What each symbol does to the items:
TH: φ>HJ, λ>JT, π>QB, τ>TN, α>DL, θ>DS, δ>GN
TM: φ>JC, λ>SN, π>LC, τ>RL, α>DD, θ>CQ, δ>JB
NS: φ>HZ, λ>CM, π>NM, τ>RZ, α>GM, θ>RF, δ>TQ
TJ: φ>JQ, λ>FD, π>BZ, τ>RQ, α>ZD, θ>SC, δ>SD
SC: φ>QS, λ>PM, π>CC, τ>NR, α>PF, θ>TJ, δ>CJ
PN: φ>MZ, λ>., π>TZ, τ>FH, α>MB, θ>QM, δ>.
NM: φ>PF, λ>GN, π>NS, τ>FM, α>QS, θ>ZT, δ>JT
QG: φ>CJ, λ>DL, π>JP, τ>RG, α>JT, θ>CD, δ>QS
LC: φ>MC, λ>ZD, π>TM, τ>HB, α>FD, θ>PG, δ>BB
GD: φ>RZ, λ>MB, π>HS, τ>HZ, α>., θ>SM, δ>.
SD: φ>CD, λ>LT, π>FT, τ>CT, α>BN, θ>CJ, δ>TJ
MH: φ>JT, λ>HJ, π>FR, τ>GT, α>CJ, θ>BN, δ>PF
ZC: φ>DJ, λ>JB, π>BN, τ>GB, α>FT, θ>FR, δ>SN
FD: φ>LG, λ>TJ, π>DD, τ>JD, α>LC, θ>PM, δ>LT
QD: φ>TC, λ>., π>SR, τ>., α>ZL, θ>JM, δ>FH
JR: φ>NR, λ>FG, π>BM, τ>QS, α>FM, θ>CR, δ>RG
TZ: φ>FG, λ>NR, π>PN, τ>PM, α>TB, θ>JD, δ>LJ
ZM: φ>BR, λ>PJ, π>ZJ, τ>BB, α>LL, θ>JJ, δ>HB
JJ: φ>TN, λ>GT, π>JZ, τ>HJ, α>LJ, θ>ZM, δ>TB
FS: φ>LL, λ>ZN, π>ZR, τ>JN, α>BR, θ>ZB, δ>CG
GB: φ>RM, λ>ZJ, π>PJ, τ>ZC, α>., θ>., δ>SM
BM: φ>., λ>MZ, π>JR, τ>GM, α>RZ, θ>QH, δ>.
JQ: φ>TJ, λ>LG, π>SQ, τ>CR, α>ZT, θ>QS, δ>CD
JT: φ>MH, λ>TH, π>TQ, τ>BQ, α>QG, θ>LD, δ>NM
GN: φ>PG, λ>NM, π>CM, τ>LS, α>JF, θ>MC, δ>TH
RH: φ>PJ, λ>BR, π>RM, τ>LD, α>ZN, θ>BQ, δ>NG
BZ: φ>SQ, λ>DD, π>TJ, τ>NJ, α>SN, θ>CC, δ>FT
FG: φ>TZ, λ>JR, π>MZ, τ>JF, α>LS, θ>CG, δ>ZB
RM: φ>GB, λ>DM, π>RH, τ>DJ, α>MM, θ>SG, δ>QQ
SZ: φ>NG, λ>HB, π>SM, τ>ZD, α>RQ, θ>HS, δ>PJ
FT: φ>RD, λ>JM, π>SD, τ>., α>ZC, θ>., δ>BZ
MT: φ>RL, λ>QQ, π>FF, τ>JC, α>GF, θ>HR, δ>DM
HJ: φ>TH, λ>MH, π>ZL, τ>JJ, α>SR, θ>BB, δ>PG
JF: φ>PM, λ>QS, π>BF, τ>FG, α>GN, θ>LG, δ>DL
CJ: φ>QG, λ>SR, π>., τ>., α>MH, θ>SD, δ>SC
LL: φ>FS, λ>CT, π>FJ, τ>LT, α>ZM, θ>LJ, δ>JD
PJ: φ>RH, λ>ZM, π>GB, τ>BN, α>CT, θ>GT, δ>SZ
JD: φ>CG, λ>RQ, π>QM, τ>FD, α>HB, θ>TZ, δ>LL
HZ: φ>NS, λ>CQ, π>PF, τ>GD, α>CC, θ>SN, δ>FR
QB: φ>ZL, λ>TQ, π>TH, τ>SF, α>TC, θ>PP, δ>CM
SF: φ>JZ, λ>SG, π>TN, τ>QB, α>MR, θ>DM, δ>HR
HB: φ>FF, λ>SZ, π>RL, τ>LC, α>JD, θ>TB, δ>ZM
MM: φ>., λ>ZR, π>ZN, τ>RD, α>RM, θ>., δ>QH
ZB: φ>LJ, λ>RG, π>MR, τ>DL, α>TN, θ>FS, δ>FG
RZ: φ>GD, λ>HR, π>FM, τ>NS, α>BM, θ>QQ, δ>SG
LT: φ>JN, λ>SD, π>JM, τ>LL, α>BB, θ>SR, δ>FD
CG: φ>JD, λ>CR, π>GF, τ>LG, α>FF, θ>FG, δ>FS
JZ: φ>SF, λ>., π>JJ, τ>ZL, α>., θ>ZJ, δ>MB
GM: φ>CC, λ>BF, π>QS, τ>BM, α>NS, θ>SQ, δ>JP
DJ: φ>ZC, λ>PP, π>LD, τ>RM, α>RD, θ>TQ, δ>RF
DD: φ>JL, λ>BZ, π>FD, τ>QM, α>TM, θ>FH, δ>JM
DM: φ>ZJ, λ>RM, π>BR, τ>PP, α>ZR, θ>SF, δ>MT
SN: φ>RF, λ>TM, π>ZD, τ>SM, α>BZ, θ>HZ, δ>ZC
LS: φ>TB, λ>FM, π>HR, τ>GN, α>FG, θ>FF, δ>TN
DL: φ>SR, λ>QG, π>TC, τ>ZB, α>TH, θ>JN, δ>JF
BF: φ>FH, λ>GM, π>JF, τ>MZ, α>CM, θ>JL, δ>TC
FF: φ>HB, λ>NG, π>MT, τ>MC, α>CG, θ>LS, δ>BR
BQ: φ>GT, λ>TN, π>SG, τ>JT, α>RG, θ>RH, δ>FM
CT: φ>ZN, λ>LL, π>., τ>SD, α>PJ, θ>., δ>RQ
QM: φ>GF, λ>NJ, π>JD, τ>DD, α>RL, θ>PN, δ>FJ
LG: φ>FD, λ>JQ, π>JL, τ>CG, α>MC, θ>JF, δ>JN
ZN: φ>CT, λ>FS, π>MM, τ>CD, α>RH, θ>RG, δ>CR
FM: φ>HS, λ>LS, π>RZ, τ>NM, α>JR, θ>NG, δ>BQ
MZ: φ>PN, λ>BM, π>FG, τ>BF, α>HR, θ>GF, δ>MR
PP: φ>JB, λ>DJ, π>DS, τ>DM, α>GS, θ>QB, δ>JC
JM: φ>GS, λ>FT, π>LT, τ>FJ, α>JB, θ>QD, δ>DD
CD: φ>SD, λ>JN, π>RD, τ>ZN, α>LD, θ>QG, δ>JQ
SQ: φ>BZ, λ>JL, π>JQ, τ>QH, α>RF, θ>GM, δ>RD
CR: φ>RQ, λ>CG, π>QH, τ>JQ, α>NG, θ>JR, δ>ZN
SG: φ>., λ>SF, π>BQ, τ>TQ, α>., θ>RM, δ>RZ
GS: φ>JM, λ>RD, π>JN, τ>ZR, α>PP, θ>TC, δ>JL
PG: φ>GN, λ>PF, π>CQ, τ>TB, α>PM, θ>LC, δ>HJ
JC: φ>TM, λ>RF, π>MC, τ>MT, α>JL, θ>CM, δ>PP
SR: φ>DL, λ>CJ, π>QD, τ>LJ, α>HJ, θ>LT, δ>PM
RG: φ>., λ>ZB, π>., τ>QG, α>BQ, θ>ZN, δ>JR
RQ: φ>CR, λ>JD, π>NJ, τ>TJ, α>SZ, θ>NR, δ>CT
ZT: φ>ZD, λ>MC, π>RF, τ>NG, α>JQ, θ>NM, δ>LD
ZJ: φ>DM, λ>GB, π>ZM, τ>JB, α>FJ, θ>JZ, δ>RL
BB: φ>DS, λ>BN, π>JB, τ>ZM, α>LT, θ>HJ, δ>LC
ZD: φ>ZT, λ>LC, π>SN, τ>SZ, α>TJ, θ>PF, δ>BN
SM: φ>QQ, λ>RL, π>SZ, τ>SN, α>NJ, θ>GD, δ>GB
HS: φ>FM, λ>TB, π>GD, τ>PF, α>NR, θ>SZ, δ>GT
JB: φ>PP, λ>ZC, π>BB, τ>ZJ, α>JM, θ>ZL, δ>TM
ZL: φ>QB, λ>FR, π>HJ, τ>JZ, α>QD, θ>JB, δ>CQ
FR: φ>TQ, λ>ZL, π>MH, τ>., α>., θ>ZC, δ>HZ
RD: φ>FT, λ>GS, π>CD, τ>MM, α>DJ, θ>JP, δ>SQ
RL: φ>MT, λ>SM, π>HB, τ>TM, α>QM, θ>MB, δ>ZJ
JP: φ>., λ>TC, π>QG, τ>., α>TQ, θ>RD, δ>GM
MB: φ>HR, λ>GD, π>TB, τ>CQ, α>PN, θ>RL, δ>JZ
QS: φ>SC, λ>JF, π>GM, τ>JR, α>NM, θ>JQ, δ>QG
TC: φ>QD, λ>JP, π>DL, τ>MR, α>QB, θ>GS, δ>BF
TN: φ>JJ, λ>BQ, π>SF, τ>TH, α>ZB, θ>BR, δ>LS
GF: φ>QM, λ>QH, π>CG, τ>JL, α>MT, θ>MZ, δ>ZR
NG: φ>SZ, λ>FF, π>QQ, τ>ZT, α>CR, θ>FM, δ>RH
CM: φ>CQ, λ>NS, π>GN, τ>HR, α>BF, θ>JC, δ>QB
JL: φ>DD, λ>SQ, π>LG, τ>GF, α>JC, θ>BF, δ>GS
GT: φ>BQ, λ>JJ, π>., τ>MH, α>., θ>PJ, δ>HS
TQ: φ>FR, λ>QB, π>JT, τ>SG, α>JP, θ>DJ, δ>NS
BN: φ>LD, λ>BB, π>ZC, τ>PJ, α>SD, θ>MH, δ>ZD
MC: φ>LC, λ>ZT, π>JC, τ>FF, α>LG, θ>GN, δ>DS
MR: φ>., λ>., π>ZB, τ>TC, α>SF, θ>ZR, δ>MZ
CC: φ>GM, λ>FH, π>SC, τ>., α>HZ, θ>BZ, δ>.
NJ: φ>QH, λ>QM, π>RQ, τ>BZ, α>SM, θ>., δ>.
PM: φ>JF, λ>SC, π>FH, τ>TZ, α>PG, θ>FD, δ>SR
RF: φ>SN, λ>JC, π>ZT, τ>QQ, α>SQ, θ>NS, δ>DJ
CQ: φ>CM, λ>HZ, π>PG, τ>MB, α>FH, θ>TM, δ>ZL
PF: φ>NM, λ>PG, π>HZ, τ>HS, α>SC, θ>ZD, δ>MH
LD: φ>BN, λ>DS, π>DJ, τ>RH, α>CD, θ>JT, δ>ZT
FJ: φ>ZR, λ>., π>LL, τ>JM, α>ZJ, θ>., δ>QM
BR: φ>ZM, λ>RH, π>DM, τ>DS, α>FS, θ>TN, δ>FF
FH: φ>BF, λ>CC, π>PM, τ>PN, α>CQ, θ>DD, δ>QD
TB: φ>LS, λ>HS, π>MB, τ>PG, α>TZ, θ>HB, δ>JJ
DS: φ>BB, λ>LD, π>PP, τ>BR, α>JN, θ>TH, δ>MC
QH: φ>NJ, λ>GF, π>CR, τ>SQ, α>QQ, θ>BM, δ>MM
LJ: φ>ZB, λ>., π>., τ>SR, α>JJ, θ>LL, δ>TZ
JN: φ>LT, λ>CD, π>GS, τ>FS, α>DS, θ>DL, δ>LG
ZR: φ>FJ, λ>MM, π>FS, τ>GS, α>DM, θ>MR, δ>GF
QQ: φ>SM, λ>MT, π>NG, τ>RF, α>QH, θ>RZ, δ>RM
HR: φ>MB, λ>RZ, π>LS, τ>CM, α>MZ, θ>MT, δ>SF
NR: φ>JR, λ>TZ, π>., τ>SC, α>HS, θ>RQ, δ>.

The rows follow the links: the fewer symbols apart two items are, the more alike their rows tend to be.

Each row is also shifted at random along 8 hidden directions that mean nothing.

Some items, each with a row of numbers:
GM: [  25  -14  -43   10  -14   -6  -20   12   42   13   26  -63   13  -18   -7  -16   -9   23    0   40  -11  -18  -56  -71  -15   -8   30  -27   17  -51    6   15   -7   -6  -31   -8    7   27   27   32   -7    3   37   68  -27   45  -59   18  -37   13   48    3   15   19  -15   47   17    3  -18   10  -20  -10   22   12]
CD: [  78  -33   -9    1   -5   -3  -12    3   -8  -14   39  -46   -6  -11  -19  -14  -28  -15  -38  -25  -18  -58   50  -41   -4  -39   10  -20  -30   92   -3  -33   14  -17   16  -14   42    0   53   16   -2   -1   12  -27  -32   18    0   -8    0   18   36   33   12   14   53   11   33   22   -3    9   11  -11   15   15]
ZT: [ -51   13   27   25   -2   34   22   22    1  -11   -6   33    1   18   -2   -6   27   27   10    3   -5   66  -36   74  -35   32  -28  -32  -30  -40  -19   -1  -30   51   16  -26  -20   11  -16   23    5   17    9  -25  -10  -19   22  -16  -42    8  -12  -43  -32    8  -45   25    5   16    2  -32   -6   16  -31   20]
MC: [  27   28   23  -15   -5   36   -6  -73    0  -19   11   -3   12   -7  -13   -9    5    9   -4   33   15  104  -61   85    0   28  -21    1  -13  -29   -4   19   -7  -23   -7   -4   -9   13  -35  -24   21  -16  -30  -30   10  -31  -14  -13  -38   17  -38  -50  -43    6  -51   35  -11   24   31  -14   -6   -6    8   12]
DJ: [  35   20   18   14  -10   19   -7    4   12    1   25  -29   30  -18  -10  -11  -13   -3  -14   10    7  -19   -6  -35  -20  -13   22  -22  -20   27   -9  -16    9  -12  -24  -13   14    8   -2   15   17  -12   20    3  -25   15  -34   12  -24   25   18   24    5   10   27   49  -14   20   22   -1    2   -6   34   20]
SN: [ -62  -21   11   45  -36  -17    1   85  -36   26   33   10  -19   -7  -10   25   -7   51  -23   39   27   78  -19  -63   33   43   52    1   -6  -94  -31  -11   28   17  -43   32  -40   13  -17   26   25 -114   -2   99   27   82   37    6   21  -22    7  -44    6  -10   -4  -36  -10   49  121   -8   71   -6   46    1]
CT: [ -29  -45    1   24    9   32   -8   13  -34    7   -9  -28  -42   19   -6   11  -11   30  -23    3  -30  -26   51   30   26   18  -19   29  -16   30    5   -3    0    1   27   17   42  -23    5   29   -4  -43   -1   27    7   41   39   28   18  -34    2  -48   22  -25    2   -2    0   -8   43   -1   48  -27   -8   11]
NR: [ 126    4   -3    4   25   -8  -37  -21   28   27  -10  -70  -31  -18   -5   -3  -45  -26   -9   46   -1   63  -40  -52  -27    0   22   19   11    9   33    8   -6  -16  -41   23    3   13   37    5    3  -70   37  -28  -49   40  -23   23    6   -8   37   26   21  -12   29   44   25  -17   30   40   11   16   52   16]
LS: [ -51   56   81    5   17   21   59   48  -15   -4  -44   45   11   47   20   -3   36  -14   24  -22   -9  -18   87   86    2   33  -20   16   15    4  -25  -14   13   79   21  -21  -46   -5   -9  -17  -10    6  -17  -66   43   21   61   -6   -9   13  -38  -23    7  -22   -4   16  -33  -29  -10  -39  -30   30  -44    7]
FS: [ -45   31  -25   -6   -3  -66    3   80   69   27  -42  121   14  -40   63  -16   40  -54   22  -11   36   70 -124 -125  -53  -21   69   -5   11 -104    7  -38    0   99  -31  -34  -63    5   38   -7   28   22  -23    3   22   20  -72    7    0   39   35   17    2  -28   14  -54  -42  -14  -73   -5  -66   33  -32  -43]
JL: [   8   17   13   -3  -14   11   24   17   25   11   14  -24   20  -14  -15  -12  -32   -2   22    6  -16  -20    8  -49   -6   16    7  -21    5  -15  -24   -4   14   13  -26   -7  -10    8    2  -21   15  -44  -26   19  -10   45   14   10  -24   12    7   27   15   -1   16   47   -6   24    9    1  -12  -20   16    1]
BM: [  63   79   12    5   15   -4    7  -10  -21   -7  -20    6   38    8    7   -8   35   -7   -1   19   13   36   12   28  -12    2   -2   18    2    3   -1   -5   20   45  -14   -5  -39   -1    0   14    6  -22   33  -47   12   33    1    1    1   31    9   24   -5   -5    7  -18  -31  -17    2   -5   12   33   53   15]
SZ: [  -8  -81  -48    4    1  -34  -15   42   27   15  -16  -16  -37  -34    8    2  -20   -6   24  -18   11  -16  -57 -108  -16  -23   45    3  -14  -38   24  -14  -24  -41    8    5  -11   -8   47   24    0   28   10   64  -41  -30   -9   -3   33  -15   44   -2   24  -22    0  -16   50   -9  -12   15   -2  -12  -37   -8]
GF: [   0   22  -10  -20    9  -39   20  -28    1  -18  -32   57   36  -16   10  -21   -8  -19   -2  -34   12   55  -18  -53   -8   -9  -14   15  -10    4   21   -4   20  -12  -26  -16  -43  -21  -18  -38   15  -40  -31  -37  -19  -30   46  -18   30   17  -11   63  -11  -23   35  -47   30  -12   -7   -6    3   15   15  -16]
RL: [ -98  -20    3    2   -6  -47   19   24  -12    5  -33   91   -5    3   14   14   -4   -4   21  -35   28   54  -11  -54   13    7    2   11   -1  -40   -4  -11   -1   -7  -12   13  -63  -30  -29  -28   16  -55  -40    7   -1  -31   80  -11   53  -21  -20   33   -5  -25   30  -82   24   -5   26   -7   25   16   -9  -26]
PN: [  48    4   -7   -7   17   -5   -5  -42  -31  -12   -9  -19    5   13  -21    3  -28    4  -21    7   -1   30   45   25   30   13  -37   36   11   40   16   18   10  -32  -18   30    0  -24  -14  -38  -11  -69  -16  -26   -2    9   52  -11   34  -15  -25   34    0  -11   13  -24   25  -20   51   14   35    8   58   -3]
CG: [ -77  -65  -33   19    8   10   24   40    4    1  -24    5  -14    9    7  -22   -1   57    6   -3  -24  -21   -4   -4   39   23   -4   18   -9  -53   -4   -9   -4   23   26  -22   -4  -15    5   -2    0    8  -38   78   33   23   25   14    2   -9  -14  -56   20  -29  -45  -12   15  -12    1  -19   -1  -21  -53  -13]
JZ: [  72   88   32  -29   16    1  -29  -24    7   17  -15   13   17  -11   22    5   11  -39   -5   33   28   27    1   22   -4  -13   35   21   18   14   13    9    8   11  -37   20   -9    6  -10  -24    9    0    3  -49   34   24  -53   20   -5    7  -11   35   -4   -9   19    9  -56  -32   -5   19  -25   25   60  -23]
NS: [ -94  -12   43   23  -18   30   57   60    1   16    9  -10    7   25  -20    3    0    6   39  -29  -24 -135  101   -9   -3   17  -10  -34   21    0  -43   -1   12   -9   20  -29   -2    8  -10   30  -24   11   20   33  -26   19   62    3   -7  -10    1    4   27   21   14   56    3    1  -15  -32   -3  -11  -60   38]
QB: [ -60  -35  -58  -22   -6  -20   -8  -49   -3  -33   23   20   26   15    3  -22    9   36  -20    1   12  -15  -59   10   34  -14   -9   -7   12  -17   13   31  -10  -52   13  -21   25    8  -30  -12  -23   66  -13   57   11  -79  -44  -18   -6    7  -17  -12  -19   32  -50  -37   11   12  -22   -9   -3  -13   -9  -13]
SF: [  19   -4  -12  -15   14  -33  -17  -13   16  -19   -4    4   22   -9   12  -19  -27    8  -31   15   19   38  -35  -45   18  -25    9   28   19   18   29   15    6  -33  -25   -8   21  -11    5  -24   -9  -21  -15   18  -11  -23  -23    4   16   11   -6   31    2  -13   15  -11   15  -17   34   -2   10    8   49   -3]
HZ: [  17   -5  -17   12  -18  -47  -17   19  -10   15   17    6    2   -6  -12   18   -2    8  -18   22   33   64  -50  -43   -1   10   35  -14    6  -40   -3   22    0   -8  -39   24  -22   21    7   14    6  -38   31   28   -9   -8   -4  -22   13  -11   12   20  -19   20   -2  -42   25   19   40   11   37   26   50  -10]
HB: [  12  -14   15  -18    8   56   -9  -61   -1    4  -13  -55  -33   -2   -6   -2  -30    5   13   28   -6   11   -9   71   19   33  -19   28  -14   -6   12   23  -12  -51    8   16   28  -19  -28  -14    5   -6  -20   -2   -7  -21   10   22   -2  -35  -32  -57   13  -23  -45   55    4  -12   32    6   -3  -30  -11   11]
FH: [  19   27   12   14  -13   -3  -12   60   37   28   17  -11   -3    6  -10   21  -16   22    0   39    0   53  -20   -4    1   30   -6  -22   30  -35  -22    5  -12   60  -36   26  -17   25    9  -19   -3  -57  -18   10   13   63   -1   -3  -13  -16    1   11    4   15    5   10    8   16   32   15   -4   18   54  -10]
NM: [ 148   36   21   -7   -1   24  -18   -6   13    1   28  -96   14   -6  -16  -15   17  -18  -10   25    1  -32    4   35  -19   -8   40  -19    3   29    3    3    2   12    3   -5    6   29   29   23   -3   44   47  -41    5   24  -64    5  -52   36   32  -10    4   24  -10   67  -20    8  -22    6  -27    9   26   13]
JD: [  17  -15  -47   -8    8  -35   -9   61    4   10  -15   10  -16   -9   21   11   34  -12   -5  -24   18  -15  -28  -32   28  -21   41   13   -9  -48   11  -32    0   42   12   12  -33  -14   37    1   13   47  -19   39   47   27  -29   -9   31   -3   10  -18   11  -19  -17  -82    9   -1  -46    7  -16   -4  -13  -45]
MZ: [-101    5   30   19    7   17   50   13  -17    0  -23   23    9   28   -3  -10  -26   48   -3   26  -20   37   52   11   31   58  -42   24   34  -28  -25   22   27   12  -19   -1  -21  -11  -49  -25  -10 -111  -24   13   11   60   83   21    2   -8  -36  -21   14  -30    3   28  -16  -17   69  -29   29    2    3   16]
BB: [  12   12    9  -16   -7   28  -30  -69  -38   -9   29  -16  -12   -8  -11   15   -5    7  -31   45   22   60  -18   65   56   11   19   15  -13  -22  -11   17   10  -44    3   26   16    6  -46  -14   24  -24  -23   -7   49    3  -27   13   -4  -19  -45  -70  -24   -3  -41  -10  -42   37   53    6   28  -26   17   -6]
MH: [ -43  -19   19   25  -18   -2   -8   23  -21   14   18   16  -24    5  -13   24   -1    3   -8   25   10   45    3   -6   11   16   21   -7   19  -21  -23   17    3   -6   -9   21    5   13   -6   18   -3  -47   19   10    2   27    5   14    6  -25    2  -40   -4   13    1    1  -20   20   55    0   38   13    1   13]
GN: [ -34  -49   -1   -3  -25  -26   27   13   10    7   22    7   -7    5  -19   -9  -23   -9   10  -14    3  -22   12  -65    7    9   35  -21   26  -26  -17   18   14  -38    5  -15  -12   10   10  -18  -12   -7  -14   23   -3  -25   29  -18   -4    7   -4   -7    3   27    9    1   27    7   -1  -19    1    1  -49  -15]
HJ: [  70   25   42  -21    8    0  -12   17    7   -4   19  -12  -14   23  -21   20   -2  -38   -1  -38   -6  -51   85   54  -15  -26  -20  -28    6  114   -3   -7  -13   26   29   11   38    9   39  -29  -25   33  -13  -91   -2  -18   20  -23   -7   -5  -10   31   -3   26   53   13   11   -4  -18   10  -25   28    9   -3]
HS: [ -20   41   49   -5   18   11   39   17  -14    6  -35   32  -14   35    6   22   51  -65   63  -51   -8  -96   80   63  -39   -7  -22    0    1   28   -8  -12   -6   35   40    3  -26  -13   -1   23  -25   78   35  -78   -6  -37   30  -12   13   -3    4   16   10   -4   10   17  -17  -37  -87   -2  -41   22  -78    7]
BZ: [  11   -8  -53  -19  -23   -9   -6  -61  -46   -7   31  -30   11  -18  -24   13   18  -14    2  -19   -5  -96   15   -5   30  -28    2   -5  -29    7    1   -4   15  -65   18   14   -5   -3  -20   26    2   52   22   36    7  -30   -4  -22   30  -19   16   19    2   21  -27  -61    2   27  -56   18   18  -46  -16    0]
ZB: [ -27    0    2   23   13  -19   11  105   -5   -1  -27   20    8   30   24   -8   49   25  -18  -14   -9  -28   41   14   24   -5   13   13   19   -2  -12  -19    7   98   27  -15   -4   -4   43   -3  -17   25  -14   12   67   62  -13    6    2   17   -8  -39   27  -16    0  -50  -28  -23   -6  -28  -16   22  -17  -24]
CM: [ -14   22    0  -15  -16  -45   14  -13   -3  -17   14   41   43    3   -8  -17   10   -6    1  -12   28   30  -27  -24    6   -3   12  -15   22  -25   -8   14   13   -7  -18  -15  -30    8  -16  -28   -4    7  -10  -13   12  -41   21  -32    2   22  -12   35  -25   25    5  -44   10   14   -7  -13   -5   29    4  -13]
SD: [  38   37   21  -10   -8   18   -8  -42  -60  -10   27    9  -10   12  -12   22   49  -28  -21  -21   -3  -27   69   75   12  -11  -22   -2  -32   72  -15  -23   14   16   21   19    6    6    4   12   15   13   13  -72   28   10   12  -17   11   -6   -9    2  -23   12   15  -42  -35   29  -23   13   17   -5    0    0]

From each start, follow one symbol. Which item do you reach?
Answers are names.
---
[ -90  -52  -13   -7    8  -11   -5   -4   14   16  -18   23  -19  -18    8   14  -37    5   -3   -9    8  -19  -22  -68   15   -6   12   16    3  -10    9    4    1  -64   -9   11    9  -18  -16  -16   11  -27  -35   59  -18  -23   25   17   39  -39   -8   14   20  -22   17   -9   19   -7   30    2   12  -26   -8  -14]
τ	JB
---
[  25   15  -28  -10   20  -27    8  -22   -3  -22  -31   33   16  -10   23  -21   43  -42   24  -37    4    6  -52  -10  -49  -20  -11   13  -37   -7   18  -19   -9   28   21  -31  -30  -19   22   15    8   74   21  -44  -15  -54  -13  -29    7   32   24   22  -12  -10   -9  -40   11  -18  -91   -3  -30   11  -44   -2]
δ	ZN
---
[  31   24  -17  -24  -25  -38  -28  -61   10   19   31    4    6  -37    7   13   -6  -67   10   22   38  -19  -46  -89  -27  -49   53  -31   16   -9   15   25    9  -67  -40   11   -1   18  -12   14    6   23   48   -5  -37  -36  -66    5    4   -3   35   59   -9   27   30    3  -16    3  -30   35    3   -5   10    7]
π	MH
---
[ -69  -10   20    6   15   33   25   -2   49   11  -21  -13   15    7    3   -7  -34   32   27   37  -13   12  -26    6  -12   44  -13   13   25  -54    7   33  -17  -18  -18   -7    4   -4  -33  -14   -4  -24  -15   50  -15   -5    4   28  -24   -3  -19  -15   16  -16  -32   90    5  -30   23  -15  -24   -5  -10   22]
α	MZ
---
[ -28  -11  -13  -12  -12  -19   -5  -58  -44  -25   19   27   -2   27  -31   13  -19   14  -41  -11    0   32   60   37   43   -2  -58    3    5   70   -6   24    2  -44    0   23   17   -7  -41  -39  -18  -63  -24  -29    4  -27   70  -34   34  -27  -42   22  -31   22   29  -66   10   15   54   -1   59    2   34  -10]
δ	FH
---
[ -23    3    2   12    8   19   -6    2    5   18  -24    7    2  -16   31  -10    7    2  -10   33  -17   55  -58  -11  -27    5   14   13  -16  -46   10   -7   -3   22  -17   -5    6    2   -6   26   31  -26   17   13    1   34  -45   38  -24   20   28  -46    5  -28  -19   30  -28   -1    9   -8  -11   -4  -10   24]
α	RH
---
[  47   -5   54  -14   -7    7    4  -48   24    6   10   -9  -35    6  -36   25  -67  -37   14   10   -2   81   22   -7  -33   15  -17  -25   23   55    0   28  -13  -55  -22   25   -2   12   -3  -50    3  -91   -9  -89  -73  -31   70  -19   -2  -18  -21   48  -21   24   59   64   34   -9   54   25    5   21   25   14]
θ	LC
---
[  -7  -20  -36    3  -15  -38  -31   63   14    7   31   27    5  -12    5   19    5   19  -26  -15   33   14  -43  -37   18  -30   36  -17   -7  -20    6  -30  -12   27    1    6    4   11   27  -15    6   41  -30   51   28   -2  -30  -20   11   -3    7   18  -18    9    3  -72   18   30   -1    6   -7    8   32  -44]
φ	PP
---
[  37    6  -26  -20   15  -52  -22  -16  -44  -33  -27   47   19   -6   16    2   28  -24  -29  -61   29   -4    6   16  -11  -53  -25   20  -32   85   35  -20  -16   -4   18    4   14  -25   15    2   -3   61    9  -48  -17  -86   23  -42   47    3    5   81  -23  -10   43 -106   40   -5  -24   10   29   25   36  -12]
λ	ZJ
---
[  10  -57  -27    6   -6  -14   11  -22  -18  -20   25  -20   -8  -11  -25  -16  -20    4   -7  -30  -12  -30    7  -34    2   -9  -21  -17  -24   24    1   -2   12  -34   23  -25    8    0   18   14   -2   -8    3    3  -35  -20   39  -21    7    1   21   -4   -4   13   14  -18   50   15   -6    1   25  -24  -19    7]
δ	CD
---
[ -55   68   55   -6    6   38   29   22   37   10  -45   69   13    9   40   -1   38  -26   40  -14   -3   13  -14   70  -43   14   -8   -2    0  -20  -11  -22  -17   73   10  -23   -6   -5  -10  -10   10   54  -29  -58   18  -14  -18   19  -33   24  -15  -23   -1  -29  -19   44  -56  -27  -48  -19  -66   21  -48    3]
δ	FF
---
[  -7   10  -12    6  -17  -17    7    7  -39  -10   25   13   31  -19   -9   -9   20    4  -21    4   39    8  -16  -43   13   -3   33   -5  -21  -49   -8  -16   34  -18  -22  -10  -41    9  -14   21   17   -8   18   28   14    2   -9  -17   -1   17    8   10   -9   10   -9  -40   -5   32   21   -9   37  -12   14   -6]
φ	SN
---
[ -48   10   27   10  -25   13   18  -19   -4   -6   14   30   -5  -14   -5   -5   -1  -30    6    1   14   16  -11  -28  -21    9   26  -25  -18  -14  -16    2   16  -36  -15  -10  -10   11  -17   14   23  -25   16  -18  -21   -3   -6   10  -15    1    0  -10  -10   14   18   29  -36   14   12  -13    2  -12  -42   29]
λ	DS
---
[  64   29  -43  -50   16  -17  -29 -104   38  -23  -17   -3   43  -47   25  -27   -5  -38    0    0   12   23  -96  -22  -32  -38  -12    9   -6   12   45   10  -16  -54  -27  -10   18   -9   -7  -25    9   43   -8  -29  -25  -77  -76   -6   -8   34    9   61  -12   -8    8   -2    0  -15  -73   20  -38   -7   28  -12]
λ	MM
---
[  78   30  -17   -5  -15   -6   -8  -24   15   14   26  -40   30  -39   -5  -12  -15  -15   13   26   15   22  -52  -62  -26   -5   32  -23  -13  -40    7   -7    9   -8  -47   -4  -10   18    6   13   23  -26   25   14  -23   22  -47   -3  -18   22   45   31   -9   11    8   23   -6   18  -19   12   -1   -4   38    8]
λ	JL
---
[  17   -3   28   -2   13  -23  -12   18   14   21  -23   11  -39   -7    6   17  -44  -46   -7    9   17   44   29  -66   -9   -6   31   12   30   37    6    8   14  -23  -22   22    2   -8    9  -26    8  -82  -14  -49  -27   17   23   12   31  -10   -1   31   17  -14   65   12   -9  -32   53   16    9   22   16   -4]
δ	TB
---
[   4  -22  -22   19  -15  -24  -21   89   26   12   27  -21    0   13   -9   14  -11   59  -19   19   13   42  -31    8   21   13    2  -14   23  -38   -2   11  -23   47  -15   16   -1   22   26  -15   -8   -5  -13   65   22   18    1  -14   -1  -12   -5   -8  -11   13  -13  -37   37   18   55  -11   10   34   52  -33]
δ	ZL
---
[  60  -28   18   22    2   26  -15   44  -17    9   22  -62  -32   31  -24   11    4   30   -8    8  -19  -20   36   78    4   18    0  -13  -11   16  -11   -1  -20   31   32   19   21   13   23   31  -30   26   29    8   11   23    2   -6  -22  -14    8  -44    1   21  -26   23   13   10   27    2   10    4   11    6]
π	HZ
